Here is a tiny trained network, its code and every weight. The questions are about switching its units off for an input and a class, where a switched-off unit gives its printed mean instead of its output.

import numpy as np


def w(rows, s, z=0):
    codes = np.array(rows[::2]) - 128.0
    scale = np.full(codes.shape[1], s)
    scale[-1] = z or s
    return codes * scale


def norm(h):
    return h / np.sqrt((h * h).mean(-1, keepdims=True) + 1e-5)


def f(y):
    return np.maximum(y, 0)


def log_softmax(a):
    a = a - a.max(-1, keepdims=True)
    return a - np.log(np.exp(a).sum(-1, keepdims=True))


def net(x, mask):
    res = np.array(x, float).reshape(1, 7) / 4 @ E
    u = 0
    for l in range(2):
        y = f(norm(res) @ A[l][:, :-1].T + A[l][:, -1])
        res = res + np.where(mask[u : u + 11], y, B[l][:, -1]) @ B[l][:, :-1]
        u += 11
    return log_softmax(norm(res)[-1] @ U[:, :-1].T + U[:, -1])


A, B = {}, {}
E = w([
[156,101,200,254,82,114,213,113,159,152,174,137],'x0',
[161,151,155,129,71,98,144,112,76,112,140,140],'x1',
[126,66,66,126,159,165,213,124,105,201,147,58],'x2',
[121,170,93,151,194,77,148,74,86,140,134,161],'x3',
[142,67,154,149,137,196,162,210,141,8,90,117],'x4',
[160,159,106,95,147,186,107,180,206,167,122,188],'x5',
[118,33,152,148,178,100,82,147,127,207,160,54],'x6',
],0.0029)
A[0] = w([
[160,169,119,144,155,104,130,98,94,253,144,186,1],'0.n1',
[143,128,68,91,114,198,167,120,85,143,109,153,36],'0.n2',
[217,222,144,95,121,117,62,116,159,13,84,168,71],'0.n3',
[115,66,199,83,86,182,128,189,88,14,33,113,113],'0.n4',
[176,204,105,82,191,118,153,107,112,248,157,161,27],'0.n5',
[174,217,205,79,61,39,227,39,75,118,131,161,32],'0.n6',
[127,101,176,183,193,45,95,97,156,175,114,109,15],'0.n7',
[40,86,118,196,154,24,182,64,6,97,215,20,83],'0.n8',
[143,105,246,231,101,181,216,167,159,72,165,163,69],'0.n9',
[79,189,129,122,179,109,102,170,88,14,55,204,84],'0.n10',
[94,173,121,110,192,85,77,145,128,14,102,226,118],'0.n11',
],0.0027,0.0017)
B[0] = w([
[47,113,67,213,151,81,102,66,135,102,146,151,197],'0.n1',
[99,128,146,159,135,133,91,95,166,145,157,27,154],'0.n2',
[60,184,213,65,67,178,233,78,39,119,71,142,212],'0.n3',
[79,107,57,167,164,74,141,75,126,220,164,121,226],'0.n4',
[24,88,40,222,140,83,109,116,142,185,211,122,213],'0.n5',
[149,63,64,170,220,178,121,193,235,125,149,77,213],'0.n6',
[34,60,117,146,200,104,45,111,120,169,196,121,172],'0.n7',
[131,178,187,58,63,108,200,53,35,191,115,242,254],'0.n8',
[244,122,186,252,39,82,91,161,158,71,72,171,209],'0.n9',
[149,140,184,52,112,189,158,101,77,154,76,81,207],'0.n10',
[193,115,231,52,159,185,207,128,104,119,131,91,214],'0.n11',
],0.003,0.0031)
A[1] = w([
[134,170,112,118,103,157,124,177,148,74,117,186,54],'1.n1',
[130,104,212,187,105,90,77,103,145,111,164,149,84],'1.n2',
[150,92,159,255,105,139,164,158,153,81,118,120,120],'1.n3',
[100,222,158,92,91,136,57,141,180,156,134,190,140],'1.n4',
[93,95,132,70,199,196,125,177,144,142,124,94,177],'1.n5',
[94,114,127,190,150,78,93,129,115,168,175,146,24],'1.n6',
[143,114,183,105,167,158,107,161,164,163,109,85,156],'1.n7',
[101,96,158,136,142,122,94,194,141,155,172,73,7],'1.n8',
[138,136,144,117,109,89,133,132,58,118,117,103,62],'1.n9',
[114,116,82,158,136,80,120,104,131,173,171,94,134],'1.n10',
[114,198,123,177,118,162,205,89,139,120,138,184,105],'1.n11',
],0.0049,0.0011)
B[1] = w([
[120,95,187,122,125,122,111,88,48,255,155,113,169],'1.n1',
[121,108,28,169,160,98,118,161,208,166,141,105,212],'1.n2',
[182,68,109,135,34,26,122,198,130,117,162,237,233],'1.n3',
[162,16,190,173,75,57,222,150,67,91,131,180,205],'1.n4',
[166,159,86,190,140,117,79,132,208,99,146,90,217],'1.n5',
[63,120,93,119,162,175,99,104,132,141,154,143,233],'1.n6',
[155,197,79,165,121,107,132,150,169,90,124,122,179],'1.n7',
[138,203,101,90,160,167,156,135,115,105,100,80,171],'1.n8',
[99,137,166,108,119,204,142,115,124,160,144,163,182],'1.n9',
[62,126,146,110,153,136,106,96,113,128,174,169,252],'1.n10',
[121,145,154,85,151,177,94,133,117,54,44,55,226],'1.n11',
],0.0048,0.0039)
U = w([
[31,101,81,156,183,101,114,85,132,223,213,140,99],'0',
[131,138,254,54,99,158,184,89,30,116,73,140,242],'1',
[146,200,85,112,202,193,90,150,203,102,111,17,2],'2',
[218,70,145,201,58,63,149,221,182,108,133,155,135],'3',
],0.0085,0.00085)

Each question gives the input, the list of numbers given to net, and the class t.
The units are the neurons (one row each of A and B). Each row of codes is followed by its name. A weight is (code - 128) times the scale printed after its matrix; where a second scale follows, it is the last column's (A, B and U).
mask holds one flag per neuron, layer by layer. A switched-off neuron (its flag False) gives its mean, the last column of its row in B, instead of its output. The means were averaged over made-up inputs and are rounded, as every weight is.
A unit's drop is (log p(t) with every unit on - log p(t) with that unit switched off) / (log p(t) with every unit on - log p(t) with every unit switched off).
The circuit of an input: a set's keep is (log p(t) with only the set's units on - log p(t) with every unit switched off) / (log p(t) with every unit on - log p(t) with every unit switched off). Starting from the 12 units with the biggest drops (on a tie, the unit counted first), units are removed one at a time, each time the one whose removal leaves the highest keep (on an exact tie, the one counted first), for as long as the keep stays at least 0.8.
units of the circuit, in order: the units of the circuit, biggest drop first
top k neurons: the k neurons with the biggest drops, biggest first
top k neurons in layer l: the k neurons of layer l with the biggest drops, biggest first
drop when u is switched off: that unit's drop, to one decimal
input [-3,2,0,-3,-4,6,0], class 3: units of the circuit, in order -> [1.n4]
input [3,6,2,7,1,3,-5], class 3: top 4 neurons -> [1.n3, 0.n6, 0.n8, 0.n9]
input [-2,8,-7,7,1,-1,7], class 1: top 3 neurons -> [0.n8, 0.n11, 0.n5]
input [-2,-2,-2,8,7,-1,1], class 1: top 3 neurons -> [0.n6, 1.n2, 0.n3]
input [7,-4,-2,-2,-6,-6,-5], class 3: top 2 neurons -> [1.n3, 0.n9]
input [-8,-1,-2,-5,-4,2,-1], class 1: top 3 neurons in layer 1 -> [1.n4, 1.n3, 1.n2]
input [-4,-1,4,8,3,1,-5], class 2: top 2 neurons in layer 1 -> [1.n5, 1.n4]
input [2,1,-5,-6,0,4,-5], class 1: top 2 neurons -> [0.n3, 1.n1]
input [-5,6,8,7,8,-7,8], class 1: top 3 neurons in layer 0 -> [0.n8, 0.n5, 0.n6]
input [-8,-1,1,-8,-5,3,0], class 3: top 2 neurons in layer 1 -> [1.n4, 1.n11]
input [-5,-7,-4,0,4,5,-5], class 1: top 2 neurons in layer 0 -> [0.n3, 0.n6]
input [0,-8,-1,1,3,-2,-8], class 1: top 2 neurons in layer 0 -> [0.n3, 0.n6]
input [5,-5,-5,5,-2,3,-2], class 3: drop when 1.n2 is switched off -> 0.1
input [-8,1,-2,8,-1,-6,2], class 1: drop when 1.n2 is switched off -> 0.0
input [6,-5,0,7,1,-1,-4], class 3: units of the circuit, in order -> [1.n3]
input [-7,-6,8,8,5,2,4], class 2: drop when 1.n5 is switched off -> 0.2
